Every row comes from one small tree of marks. The marks that hang from a mark follow it in brackets, in the order of their numbers. Every link used is in the known rows. Which tree was each row made from?
Known rows:
j_98(j_853(j_577 j_695(j_249))): [ 356 -286 -214  -93  163   91  195 -159   63  -85 -107 -122  -83  -30
 -209   43   -3  135 -169 -132 -218 -274   16  129  147 -148   88  267
  218   27  136  123  171  -31   85   10 -113 -106 -176  -14  -33  -56
  -62 -116  -91 -166  143  -43 -148  -11   65  -88 -159  -84  284 -195
 -187  -97  -20  180   87  -99   48  -29]
j_249(j_577(j_707(j_695(j_637)) j_792(j_290) j_853)): [ 142 -161  172 -292  -79 -217  145  -12   38 -134   76  -71   98  358
    7 -112  228   15 -313  -36  -95 -182 -178 -121   98  101 -382  202
  172 -300   11  480  296 -286 -357   76  -95  497 -162  124  269   -7
  -47  -77  122   79 -117 -333   52  106  -18 -156 -298 -323    7 -189
   38    7 -216  122  256 -302  591  306]
j_98(j_249 j_836 j_853): [ -14 -162 -398   62   77 -157   43  -52   -3   64  100   28   58 -218
 -384   31   66  252  102  -65 -131   -3 -139 -300   96 -141  284   37
    8 -107   26  -49  295  -36   83 -163  220  -21   32  127   34   98
  -67 -288  275 -197  106 -184 -153  -95 -117  211   42   -8  177   -5
 -118  -72  101  -93  -12 -114 -172 -228]
j_98(j_249 j_765 j_836(j_577(j_792))): [ -26 -102 -244  -86   42 -395  -49  139  -12   -9   63  169  152 -106
 -306  125  158  336   58  -88 -177   58 -273 -281   33   68  167  -18
  114 -218  -26  264  210  -18  -47 -113  337  152   33  254  203  -87
 -167 -251  405 -189  117 -157 -200 -226   23  238 -126  -71  170  -91
  -91 -105   53 -167   60 -261   31 -137]
j_290(j_853(j_695(j_577 j_637(j_707(j_249))))): [  77   16  -21  164   86  -90  151  -60   63 -140   -1   19   65 -160
 -209  218  -85 -346 -287   85  -58 -121   61   97   96    9  -92  109
   90   23   78  244  -44    3 -121 -135    4  103 -184  169 -177 -110
  -47   72 -102  -51    6 -111   44  -78   22 -203 -114  -96   42   13
  -70  -49   69  211 -120   23   33  187]
j_836(j_577(j_853(j_695))): [ 100 -149   63  -54   18 -176   76  -46   34 -160   80   19 -111  118
 -148  -48   81  119 -187  -47  -61 -143  -22  129   88  -12  -36  138
  112  -80   81  107  -96   30 -169   26  -85   37  131  145   90 -198
  -36  -88  -28   29   61  -36 -155    9  199 -207 -236  -86  108  -92
   90   64 -131  249   64 -177  128  117]
j_836(j_577(j_792 j_853)): [  88  -25   79  -63  -32 -294  -26   55  -60 -194  181   78  -72  195
 -128 -157  134   57 -130 -112  -21 -136  -29    7   74   58  -16   65
  183 -194   53  162   46   17 -242   -4  -20  136  148  148  103 -191
   32  -37   58  126  -70   50 -179 -123  118  -27 -263 -161   15 -158
   23  150 -110  148  110 -286  287  253]
j_765(j_123(j_853) j_594): [ 295   42  -59  -80  152 -325   73   66   75  -45  292  -92  -57 -144
 -203   74  260   54  178  212  -30 -175   69 -137 -116   19   65  209
  -35  -83   51   -8  115  -99  -28 -117 -206 -184  124  -72 -111  -72
 -114   72  362  -24 -143   35 -137   29 -169  -68   16  207 -125 -183
 -115  -34 -257   -2  163 -129  143 -105]
j_836(j_577(j_707 j_792)): [  89  -13  -13  -91  -58 -340  -72   98  -22  -94  -36   32  -76  107
  -78 -152  200   65 -151 -142   34 -121  -91   30   93  153 -121   34
  135  -67    4  230  103  -53 -180  -69  -24  103   91   52  138 -142
   17   56  -42  -71  -31   62 -205  -32   -3   -6 -148 -201   33 -117
   -5  170  -83   18   92 -149  311  243]
j_836(j_577(j_707(j_249 j_695 j_853))): [ -70  -92  -61 -189 -106 -138 -104   19 -156 -294  176   27  -12 -124
 -254 -145  266  -77 -321  173   41  157  -63 -118    9   69 -315 -154
  250   -5  172   76 -337 -131 -274 -300 -133   33   20   29  110 -260
  -47  -67  -90 -145  -68  -81  120   69 -106 -193 -196 -241  -94  -51
   -2  -63  -64  194   51  -64  373  172]
j_695(j_249(j_577 j_853)): [ 180 -118   12 -116  -20   69   32 -244  -50 -190  113  -61   93   62
  -36   76  197   83  132   47 -104 -132  103   70   -6  157 -242  212
  129  -61  144  170    4 -195  -62   47 -195  156  104  -75   22   56
  -89 -228 -300   43   31   15  107  107   24  128  -68 -181   75  -73
 -135  -11   97   89   34 -115  326  172]
j_637(j_792(j_300(j_123(j_853)))): [ -74  -93  -80  -92 -154 -192   34  153   -3   -6   58   34   14   49
 -111 -204  227   23  167    6    5  -72   60 -105   56  -78  -82  -67
  165 -210  115 -117  -53  -64 -278 -102  -82   54  -27  -83   56 -106
 -146    6  418  201   19 -225 -237 -127   20  -79 -203  -57  -23 -107
 -114   95  -34 -189   77  -43  139   17]
j_123(j_853(j_695(j_577(j_792)))): [ 166 -286   -6 -123  224 -151   56  145   85  -40   74  -92 -135  266
 -104   64   -6   63 -220 -106  -44 -441   70  141   12  -22 -167  106
  152  -95  115  211   93   41 -244   -5  -93    0 -184  -37  -15   39
 -171   93   40  193   80 -119 -157 -174  121  -94 -145  -36  127 -162
  -44   64  -87  185   16 -146  118  110]
j_836(j_577(j_707(j_249 j_695 j_853) j_792(j_300))): [-113 -194   50 -228 -221 -256 -109  135 -188 -220  174   49   22    0
 -335 -176  263  -50 -384   97  -11   93  -79 -180  -10  -41 -273 -180
  295 -122  195  235 -307 -129 -428 -329 -104  241 -104   20  150 -320
  -44  -85  161  -77  -85 -166  109   41  -16 -134 -307 -309  -47 -222
  -45  -43 -136   81  161  -73  468  282]
j_123(j_853(j_577(j_707 j_792) j_695(j_249 j_637))): [ 322 -332  -68 -283  243 -205   21  -18  112 -143 -141 -272 -173  230
  -16  122  205   36 -436 -199 -200 -665   46   70  219  104 -249  376
  322 -136  119  337  298 -238 -207   -8 -142  177 -293  -22  -40 -122
 -241  213   40  -45   40 -143 -169 -100   17 -165 -246 -185  289 -383
 -187   24  -82  155  139 -241  345  220]
j_290(j_707(j_577 j_853) j_792): [-185  109  105 -106  -67   94   45   41    8 -129  154  -56 -149 -260
 -172  -41  444 -177   28  157   69  -38   53   86 -159 -333  204 -141
   97  -24   42 -126 -206  -11 -236 -323  126   15 -126  -58   68 -238
  -28  -22   72    4   61  -11  -45   69 -258  -19 -182  -80 -125  -74
 -154 -103 -127 -179  168 -212  320   23]
j_765(j_123 j_637(j_707(j_853) j_792)): [ 362   88    0  -52  -88 -344  209    4  250  -87  132  -79   27   24
 -213  -48  285 -192  262   88  -99   95   80 -378   54  178 -108  145
    8  -13 -242   82 -176 -237    2  -84   36 -132  238  -87  124  -79
  139  139  269  -62 -235   75 -226  -44 -431 -103  -87  -25   -6 -152
  -92  -34  -65  -89   56 -220  111  129]
j_300(j_123 j_637 j_765(j_594) j_792): [ 425  291  -86 -166  -99 -518  119  -34 -465  -98  -54   -3  234 -216
 -204 -382  245   38  284 -260 -257  -97   16  177   11  131   46   13
  -53  113   61    7  145  115 -149 -159 -142 -212 -428  172  162 -313
  -90   17  490 -368  262 -146 -306    2  -67  142 -115 -285  -22 -130
 -118  198    2 -342 -172   -3  272 -411]
j_853(j_577(j_707 j_792) j_695(j_249 j_637)): [ 431 -264   -5 -210  122 -109   95  -13  139 -123 -325 -284  -99  184
   32  122   90  -26 -472 -296 -307 -502   10   80  254  126 -198  356
  281   -5   15  507  329 -208  -85   79  -37  241 -375   34  -18 -115
 -172  225  -55 -240   34  -95 -106   40   71  -98 -221 -271  311 -390
 -195   14  -12   99   93 -226  306  251]
j_707(j_249(j_577 j_853(j_695))): [ 174 -340   40  -95  -52   84  103 -175 -173 -172   39   97  125   53
 -278  169  215  194  -53  160  -30 -203  100  129  -97   37 -365  127
  200  -51  232  266 -250  -10  -58  -51 -320  142   19  -40  103  -42
  -79 -289 -229  -37  156  -90  162  167  -15  -51  -99 -224  108  -75
  -23 -147   23  161   14   10  307  -33]
j_836(j_577(j_707(j_249) j_792)): [  42  -43  -33  -80  -88 -325 -114   83 -154 -183  -34  109  -38  -22
 -194 -126  218   31 -233  -12   50  -94  -36  -28   48  193 -197  -31
  190 -117   79  248   28  -39 -172 -193  -78   98   78   33   24 -212
   16   57  -76 -147  -54   52  -86  -71  -28   -7 -186 -264  -40 -148
  -53  118  -62   44   79  -84  382  255]
j_695(j_249 j_637(j_577(j_707(j_853) j_792))): [ 227    9    8 -211  -21 -152  -94  -27   90 -341   13 -291   29   70
  -61 -139   44 -233 -185  -57 -292 -121  -20 -249  239  298 -360   76
  138 -140  -84  220  222 -367  -65  -33   38  298 -142    5 -105    9
 -126  157  -14 -112 -179  -56   77 -130 -179  -35 -125 -267  114 -211
 -293   33  105   13   68 -208  367  470]
j_290(j_707(j_249(j_853) j_695(j_577))): [ -24 -159   13  -68  -74  121   78   67  -87 -194  137    1  -56 -217
 -167   16  161 -100  -88   81  -44  161  117   -4 -162 -140 -210 -211
  205 -140  209   10 -115  -17 -190 -205    7   -9   36    9  -50   10
  -41 -132 -242   21   23 -137  163  100  -33  -76 -182 -122  -78  -99
  -12  -12  -50  110 -111 -134  334   56]
j_594(j_98(j_765(j_637) j_836)): [  78   28  -18  -17   81 -179  -19  -60   36   26   13   67  148 -141
 -165  278  169  137   55   40  -76  233 -184 -281  -73  -55  142  -13
   59   -9 -251  124   56  -44  -47   76  225  130  -61  113  132  -31
 -117 -196  330 -155    6 -206  -85   14  110 -120  143  108   35 -186
  -79  -67   84  -84   45  -94 -223  -88]
j_707(j_249(j_853) j_577(j_792(j_300(j_637 j_765)))): [  60 -211   69  -74 -223 -154 -105 -173 -413 -238   62  136  261  -14
 -378 -113  403    0  -16   19 -115   -3   -6   18   34 -161 -356 -177
  198 -141  128  187 -153  -45 -402 -243 -147  184 -317    4   77 -307
   17 -250  215  -55   62  -84  170 -113    0   73 -277 -335  -34 -204
 -161  -15  -85 -178  111   33  483   -7]
j_836(j_577(j_792(j_290))): [  91   66  100 -106  -61 -281  -37  104   93  -63   92  118   19   87
  -85 -170  -20  118 -103   18    7  -58  -52   20   64   87  -30   44
  132 -107  -24  195   35   11 -172  -32  -34   92   19   38  157 -130
   71  -10   71   27  -17  -13  -86  -86  160   61 -200  -81   32  -69
   70  177 -129  119  197  -65  208  198]
j_792(j_290(j_853(j_577(j_707))) j_300(j_123)): [  78  132  156 -104 -160 -423  151  -35  171   14  -52    9 -106 -110
 -206 -266  184   89 -283  -13 -104 -220  -59  150   95 -312  136   75
  193 -149  119  -98   75 -111 -369 -206  -12  398 -277  -26   52 -212
  -31  -82  466 -148   33 -338  -63  113  180 -178 -344 -143  -79 -159
  -18  140 -257 -158  255   39  219   52]
j_637(j_594(j_98) j_707(j_577 j_853(j_695)) j_792): [  11  -78 -132 -146 -236  202 -120 -121  105  107  102  226  279   97
  -11 -105  341 -133   71  189  278  215 -106 -137    5  -21 -277 -106
  255  -89  -50  125 -395 -134 -292   23 -167    2   82  -82  273   35
  -35  140  193  165 -109 -241 -283  -31 -348 -371 -165 -170  252 -111
 -345 -364  -22 -297  204  155  229  -34]
j_300(j_765(j_123) j_792(j_290)): [ 332  214  186 -103  -13 -436  239   94  -88  108   61   53  161  -47
 -148 -303   69  170   97   29 -172 -111   28  -16  -28    3  -11  106
   -7  -42   37   -1  138   52 -136  -79   12  -56 -311  147   89 -227
  153  -40  407 -325  107 -103 -162 -169   55  177 -116   25   -4  -90
   18   42 -212 -161  214   98  264  -69]
j_853(j_577(j_707(j_249 j_695(j_637)) j_792(j_290))): [ 213 -165   56 -263  -67 -131    4   70   11 -134  -95  -52   48  101
  -86  -78  128  -57 -522  -15 -137 -148 -116  -96  115   38 -319   84
  388 -170   75  397  175 -210 -262  -67  -50  297 -367   30   92 -169
  -47  130  130 -183 -132 -270  133   11  -27 -140 -319 -242   58 -282
  -56  -39 -140   90  191 -115  462  179]
j_792(j_300(j_123 j_637 j_765)): [  77   52   41  -53 -194 -442   78 -102 -305   -7 -204  -12  155  -68
 -190 -252  220   56   60 -247 -255   -9  -27  103  142  -85  -57  -81
  -15   33  -79 -137   42   23 -225 -163   35   73 -373   87   68 -248
  -98 -157  443 -194  216 -223  -72   14  166  -16 -215 -202  -62  -62
  -14  223  -45 -274  -95   85   57 -239]
j_98(j_765(j_594) j_836 j_853): [  39  -70 -325  -11   57 -100   77  -70   31   13  173   87  296 -314
 -417  167  145  264  257  227 -122  225 -283 -200  -63 -108  250   29
 -186  -68   49  115  356  -22  182  -81  180 -113   65   33   81   71
 -126 -431  360 -283  111  -20 -221  -18 -152    7  129  137   79 -184
 -378 -287  -99 -166   83 -113  -35 -239]
j_836(j_577(j_792(j_290(j_707) j_300))): [ -86   46  219 -111 -184 -353   30  144  140   16  -11   77  -57  -48
 -141 -175   41  137 -100    8  -30   -3  -14   17  -28 -119  119  -10
   67 -236    5   95   24  -24 -261 -166   44  186   18   19  107 -182
   70  -81  221    0   60 -137 -103   27  186   34 -301  -77   42 -162
   66  209 -262  -51  254  -46  270  186]
j_594(j_300 j_695(j_249)): [  48   40  -45  -82   26 -112   44 -176  -99  -69  -23  -95   90  -36
  113   19   27 -191 -139   76  -83   56    5  -75  -44  -13    5 -124
  184   21   -6  -20  -54  -58  -27  -90 -242 -164 -152  -64  -91  109
  -87  -14   80  221   10 -139  -33 -105  165  -56   38   -7  -82   33
 -149   62    8   32   46   81  111  238]
j_577(j_707(j_249 j_695) j_853): [ -87 -237  -22 -171  -81  -35    6  -29 -175 -190  124    4  -72   -9
 -111 -138  224  -59 -337   88   14   32 -111 -171    7  -21 -266  -90
  130 -248  179   76   45 -151 -224 -128  -57  178   54   53   -3  -68
  -35  -14   28  -32 -163 -196  107   22 -102 -288 -262 -232 -121 -183
  -19 -136 -168   63   71 -131  407  187]
j_707(j_249(j_853) j_577(j_792) j_695): [  10 -284  -84 -164 -142  269  -74   13 -238 -275  325  149  157   41
 -211  -29  333 -111  -79  121   31  149  -55 -144  -62 -128 -401 -290
  430 -159  261  307 -285   14 -354 -159 -219  146 -108   28  142 -187
   25 -138   -1  176  -90 -160  268  -14  -83  -51 -223 -249  -95 -124
  -68 -221  -92  145  147 -118  493   49]
j_98(j_290 j_853(j_577 j_695)): [ 346 -363 -287  -54  141   54  194 -102  129   81  -94  -52  208   22
 -330  100   -4  295 -183 -101  -40 -216 -115  217  181 -301  -14  243
  113  -12  137   57  242  108   79   63   -5  -63 -133    8  131  -41
   44 -320   66 -155  148  -62 -230 -196  -57 -146  -60   48  219 -126
 -165 -196  -90  118   61    7    8 -196]
j_594(j_695(j_577(j_853) j_637)): [  98   74  102   96   83 -210  177  -92   22 -202  103  -64   99  246
   17   74   -4 -311 -267  -97 -202   23  -37   -6   18   41 -109   52
  164  -37    7  183  123 -119 -261   71   85   78 -188  107 -106  103
 -244   51  -44  117  -71 -198    0 -132  298 -142  -52   -3  -80   50
 -131  144   89  293 -180 -245   81  304]
j_765(j_123 j_594(j_300 j_695) j_637): [ 522  175   24  -10   55 -536  288 -119   73  -56   88 -153   56 -141
 -196  146  287 -180  155  142 -259  119   16 -266 -172  -32  149  118
    7  155 -258  164  -52 -108   56 -111 -293 -305  -65  -45  -42  -72
  -63   73  509  -17 -155  -41 -170  167  -60 -114  181  195 -250 -135
  -77  141 -233   41  125 -108   35    9]
j_249(j_853(j_577(j_707) j_695(j_637(j_594)))): [ 339 -318  -11 -133  -54    1   49 -222  103   48 -135  -43   39  235
 -102  117  402  155 -215  -67 -170 -355   31  206  212    2 -372  332
  222   34   61  256   46 -209 -100  119  -72  245  -78  -10  196  -43
 -156  -26 -165 -215   75  -70 -141  226  -48 -268  -97 -153  377 -290
 -189 -110  -31   34   39  -81  243   10]
j_836(j_577(j_792(j_290(j_853) j_300))): [ -75   93  180  -33 -116 -370   15   96   97  -62  161  172  -15  -27
 -225 -147  -12   31 -123   68   15  -86  -76   28   46 -177  140   56
  126 -161   55  146  -62   -8 -297 -164  -40  268  -95   98  150 -245
   69 -103  297   82   -9 -106  -59  -60  243   17 -277  -76  -14  -78
   95  178 -187   56  300   29  219  270]
j_792(j_290(j_707(j_249 j_577) j_853)): [-201  200  100  -15  -22  -31   87  -34  125 -205   73  149 -109 -459
 -160  -78  124 -124  -89  288  127   -3    1   -7 -106 -314  132 -140
   55 -243  108  -88  -54  -22 -163 -396  -74  105 -107   18  -81 -137
  114  -50  145  -14   39 -162  124   10  -83  -53 -239 -122 -220   18
   26  -19 -288  -59  315   77  340   31]
j_853(j_577(j_792) j_695(j_637(j_707))): [ 363 -205   18 -110   10  -95  115  -22  138   36 -227 -111   86  296
  -29  147   12  -39 -347 -257 -181 -313  -51  134  163  104 -139  279
  304  -22    0  438   86  -34 -104  136  -15  154 -203   98   99 -132
  -32  158   74  -75   48 -147 -157  -10  -52 -178 -238 -136  381 -238
  -98  -92  -35   77   -9 -157  143   16]
j_836(j_577(j_792(j_300) j_853(j_695(j_707)))): [ 106 -219   93  -90  -71 -346  113   71   31  -43   30   49  -19  168
 -209  -97   37  159 -331 -175  -75 -238   -4   28   48  -86   -9  156
  126 -223   60  237   68  -18 -298   13   61  220  -40  145   61 -197
   -3   -4   51   71  -29  -60 -120  -60  226 -202 -278 -168  295 -340
  -13  116 -170   76  235 -169  294  319]
j_290(j_707 j_792 j_853): [-250  191   62   37   37  -35  175  104    6  -35   95   89 -294 -421
 -141   52  243 -189  145   46  130 -250   14  157 -141 -398  510   62
   20  -64   43 -168   29   97   26 -289  148   48  -50  111   71 -156
   -6   21  102   71  104   23 -195   43 -164  -11 -165   10 -115   -2
   38   42  -79 -175  136  -86  186   69]
j_765(j_594(j_98(j_249))): [ 271   24 -150   -8   95 -148  -87    2 -100   84  166   37   51 -337
  -58   97   -8  113   45   39    8  203  -44 -206 -191 -127  273   56
   52    9  -49   51   44  -60  -93   22 -114  -48  -54   72  -37   46
 -175   53  345  -46 -107 -141  -12   56  -56   66   89   83   42 -108
  -65  -10   97 -170   64   30  -79 -194]

Which tree is each row?
[ -87  131  132  -99  -71   -3   70  -14  245  -20  -38   -6  -63 -185
   31 -129  100   24  -22  134   40   85  -26   26  -65 -182   51 -108
  -32 -191  -26  -62   65  -69 -167 -153   24   44  -35  -64    5  -20
   98  -29   98  -19   52 -167   31   69  -31  -28 -173  -35  -79  -11
   10   27 -297 -106  252  -16  238  -27]  j_792(j_290(j_707(j_577)))
[  43  -43  -50  -44  -64   68   10  134    8    4   60   11  211  243
   28   47   79 -328 -138  -91 -168   80  -41 -115  138  116 -320   -4
  206  -22  -73  436  155  -98 -217   75  121  190 -300  173   29  -19
 -180  179  -18   77 -148 -214   11   20   93  -81  -77  -97   20 -100
 -140  -20   49  168  -54 -139  145  162]  j_707(j_695(j_577(j_792) j_637(j_594)))
[ 302  -51  -45   67   12   57   11  -28  111 -272  114 -181  154   28
   11   70   46 -295   61   42 -249   16  241  -73  226  221 -380  154
  134   -7   10  262  199 -300 -180  130   90   66  -99  -25 -144   66
 -168   38 -360   43 -144   90    7 -173  128  117  -33  -99  103 -151
 -309  162  326  148 -145 -252  217  504]  j_695(j_249(j_853) j_577 j_637(j_792))
[ 238 -256  143 -111 -136  -88  -11  -42  -36  -20   89   -4   18  252
 -200  -22  213  189 -105 -125 -131 -220   38  133    1 -202  -97  116
  320 -113  181  142  -69  -71 -273   54  -57  272  -81  -66  171 -103
   -7 -178  106   49    6  -30  -22   35   71   25 -222 -110  219 -306
 -101    3  -46  -59   95 -144  283   75]  j_249(j_853(j_577(j_792(j_300))))
[  40 -176 -179 -103  116  -91   30  -98  320  -91 -141 -164   97 -132
 -244  180   62  120 -272 -100  -27 -429 -245  134  196 -168   31  286
   78  -82  171  134  348  -75   19  -81  126  219 -142   30   60  -14
 -105 -168  209 -253   92 -179 -219  -85  -23  -98 -112  -60  124 -196
 -210 -142 -116  -61   99   25  189   45]  j_98(j_290(j_853(j_577(j_707) j_695(j_249))) j_836)
[ 139  136  134  -66   70 -126  227   68   75   12   93   46   42  -99
 -113  -37 -124  -66 -121   96  -66 -292   77   83   74 -114  124  184
   16  -26  123  183    4   47 -124  -63  -66  160 -393  211  181 -190
   73   35  196 -113  155 -239  -70  -37  122  -29  -64  -89  166  -51
   86  -29  -25   99  148   66  101   83]  j_300(j_792(j_290(j_853(j_695(j_637)))))
[ 200 -374 -116 -194  121 -136   23   10   38 -182 -164 -122  -87  113
 -150   94  283    1 -343   17  -59 -476   41   21  159   56 -379  270
  346 -160  170  220   56 -233 -193  -69 -214   42 -225  -43   10 -171
 -238  178   74  -70   28 -179 -175 -117 -130 -281 -238 -152  230 -257
 -148  -50  -37   90   89 -114  338   90]  j_123(j_853(j_577(j_707(j_249)) j_695(j_637(j_792))))
[ 223  129  -64 -185 -165 -255   84   49  -11 -116  -98   42   61  -51
  -45 -350  140   -7  191  -79  -57 -103   45  -18  223  121 -101  -45
   29  -98 -169  -52  130  -56  -49  -45  -41  -42 -138  -59  297    7
   -8   49  256  -22   61 -210 -186  -44  -15  -60 -241 -288  -28  -27
   15  218   44 -213  -43  -75  124  -97]  j_300(j_123 j_637(j_792(j_290)))
[ 414   80  -29 -139 -101 -599  139  -26  -51 -179 -207  -93    9  114
 -176 -405  265   73  128 -427 -388  -40 -195  -82  147  172 -285  -19
  151  -18 -206   72  222  -60 -119  -62   40  116 -182   98   21 -168
  -89   88  432 -208   64 -120 -265  -86 -123   -6 -190 -234  -90 -133
  -62  342 -121 -173   27 -129  281   -9]  j_300(j_123 j_765(j_637(j_577(j_707 j_792))))
[ 270  308  175  -39   55 -474  292   89  -79   23  162  122   81 -181
 -216 -281   76   65  116   50 -107 -210    2    7  -23 -151  131  134
   23  -46   88  -44   95   83 -138 -184  -27    1 -362  237  120 -268
  174  -57  479 -251  116  -91 -186 -191   28  148 -141    4  -61  -35
   76   50 -226 -137  280  122  294  -31]  j_300(j_765(j_123) j_792(j_290(j_853)))
[ 184 -152 -139  -99  139   58  147  -42  146    2 -160 -109   -3 -132
   66   89 -171   45 -209 -110  -95 -226   95   -4   43   80  -38  191
  -31    8  -13  134  201  -87  124   50   59  -56 -156  -19 -150  100
  -64  182 -303  -91   19   22   61   -9   64 -114    8  -83  330 -218
 -135  -31   37   34  115   40   86  188]  j_853(j_695(j_249 j_707))
[  21  -79  166 -160 -137 -315  123  -25  105   96  -26   97   39   27
 -192  -88 -101  -13 -138  -33    3 -282 -105   74  111 -176  114  118
  -64 -197  -55  208   51  -36 -160 -109  -39  266 -210   17  299  -18
  122  -27  414   68   66 -289  -73  -28   24 -167 -359 -227  202 -164
   77   -5 -208 -183  181  126  168   93]  j_577(j_792(j_290(j_853(j_695)) j_300(j_637(j_707))))
[ 190 -253 -243  -36  154  120  189 -113   33  -30   -8  -57  -38 -124
 -174   47  -64  103  -29  -16 -133 -145   36   -3  133 -101   82  144
    2   34   74   80  171   16  154  -33  -79 -131  -59   -6  -41   45
  -19 -148 -118  -91  149  -11 -104  -29   51  -56  -29  -58  193 -114
 -151  -97    3  170   70  -15  -40   40]  j_98(j_853(j_695(j_249)))
[  68  202  -42  -53   19   -3  -50 -292  -36 -174  203   -5  278  -50
  122  125  144 -403 -244   87   30  329  -77 -234  -42   72  -90 -108
  380   37  -39  100 -244 -210 -353  -40 -117   47 -143   10  -48   35
 -165   77   33  132 -133 -318  126 -104   60 -239   -2  -54    7   43
 -304 -116  186  126    1   -3  112  248]  j_594(j_98 j_695(j_249 j_637(j_707(j_577 j_853))))
[ 217 -139  -98  -36   12  -18  110  -34   60 -162 -189  -70  167 -105
 -184   74 -149  -89 -269   -6 -187 -104   27 -107   99  172 -331  116
  109 -103  -68  189  100 -123  115   37   43   83 -228  124 -200  -26
  -98  186 -211 -166  -59 -130  201  -72  -73 -282   -1  -96  329 -128
 -121  -48  104  108   42   62  124  162]  j_853(j_695(j_637(j_577) j_707(j_249)))
[ 168  -96   89 -243   36  -20  104   81  190 -276  -50 -263 -136  -76
  -92  -27  -13 -100 -135  -96 -262 -205   80 -128   60    3 -109   24
  119 -140  -34  115   19 -141   33 -145   11  140 -140   27  -14   21
  -99   73   42  -40  100 -120   -7   26 -171  -79 -199 -230  216 -231
 -142  -23  -48   20   84 -212  293  193]  j_290(j_707(j_853(j_695(j_249 j_637(j_577(j_792))))))
[ 200  -31 -173 -111  119 -417  221  -31  164  208  207   55  293 -116
 -367  300  463   98  261  247   -6  -46 -129 -102   28   15   31  279
 -139 -183 -173   24  272  -58   38  -43  350  -13  223   -5  108 -214
   25 -167  409  -81 -148   16 -310 -440 -337 -183  -58  313 -124 -176
 -234 -286 -174 -152  112 -190   59  -19]  j_98(j_290(j_792) j_765(j_123(j_853) j_637(j_707)))
[ -42  -75  212 -114 -238 -305  -18   59   -2  -86  133  178    2 -130
 -310 -141  167  200 -107  167  -15   -5   90    5  -67 -122  -54  -57
  161 -281  142   83 -110  -30 -296 -249  -42  225  117  -34   95 -206
   89 -224   88  -24   54  -90   32   21  153   34 -325 -151   42 -241
    6  148 -211   -3  231  -23  409  231]  j_836(j_577(j_792(j_290(j_707(j_249(j_853))) j_300)))
[ 152   66 -144   27  178 -222  231   87  124   39  168  144  274 -275
 -276  242  178  115  129  196   56   -5 -144  -87   56 -230   87   83
 -112 -148  -22  -18  241   82  147  -86  220  105   12  167  123  -75
   92 -343  346 -103  -35   58 -117 -350 -128  -83   32  174 -201  -18
 -100 -311 -156 -102  178  -34   49  -76]  j_98(j_290(j_853) j_765(j_123))
[ -73  -29  274 -129 -144 -337  105  122   62  148 -124   48   42  -46
  -55 -217  -25  206  -68  -74 -123  -29  -88  -25  -79 -269   72  -43
  -52 -218  -24   24  202  -10 -218 -161  118  200 -259    0   59  -53
   64 -103  469  -53  155 -163  -72  -54   94  129 -283  -60   38 -224
    1  152 -340 -303  305  113  318   58]  j_577(j_792(j_290(j_707) j_300(j_765)))
[  36 -255   21 -253  -47 -122   38  119  -61  -91  144  -43 -122  269
   19 -202  198    2 -276 -180   -5 -132 -184 -160   57  -51 -183  -33
  152 -260   82  237  221 -116 -267   15    7  275    8   90  215   24
    4   47  163  134 -151 -164  -91  -15  -97 -200 -287 -267   -6 -273
   17  -44 -217   -3  152 -291  463  261]  j_577(j_707(j_695) j_792 j_853)
[  52   -9   49 -133  -24   30  -82   41  -12 -217  225  -32   49  122
 -132 -105  226 -111 -138   41   20  -24   -6  -90   -9 -126 -148 -195
  200  -26   62  157 -232  -31 -331 -180  -78  124 -212  -51  114 -139
   36  -23  156  101  -50    1   74  -69 -159   39 -111 -226  -61 -113
 -157 -123  -96   -8  191 -182  307   81]  j_707(j_577(j_792) j_853)
[ 186  -12   -1  -39  166 -401  108   15  -94  -14   92  -19    9    5
 -143  -71  264  137   89  -14 -102 -195   -4  -69   14  -30 -135  115
   72  -39    1 -145  102  -11 -103 -131  -56 -132 -106   70  -64 -151
  -41  -54  330  -63   51   29 -151 -200  -46   11  -88  134  -91  -51
   -2   60 -219  -33  154    0  167 -107]  j_300(j_765(j_123(j_853)))
[ 302  126 -112  -88  229 -351  169  -65   85 -194  287 -142   59 -137
  -71  211  229 -205   99  175 -199 -138   39 -267  -79  158   41  284
   96  -39   42  143  186 -242   -7 -125 -234 -197  -30  -47 -206   12
 -325  167  308    5 -142 -102  -65  -27   15  -77   47  207 -134 -121
 -267    3 -118  187   96 -158  182  112]  j_765(j_123(j_853) j_594(j_695(j_249 j_637)))
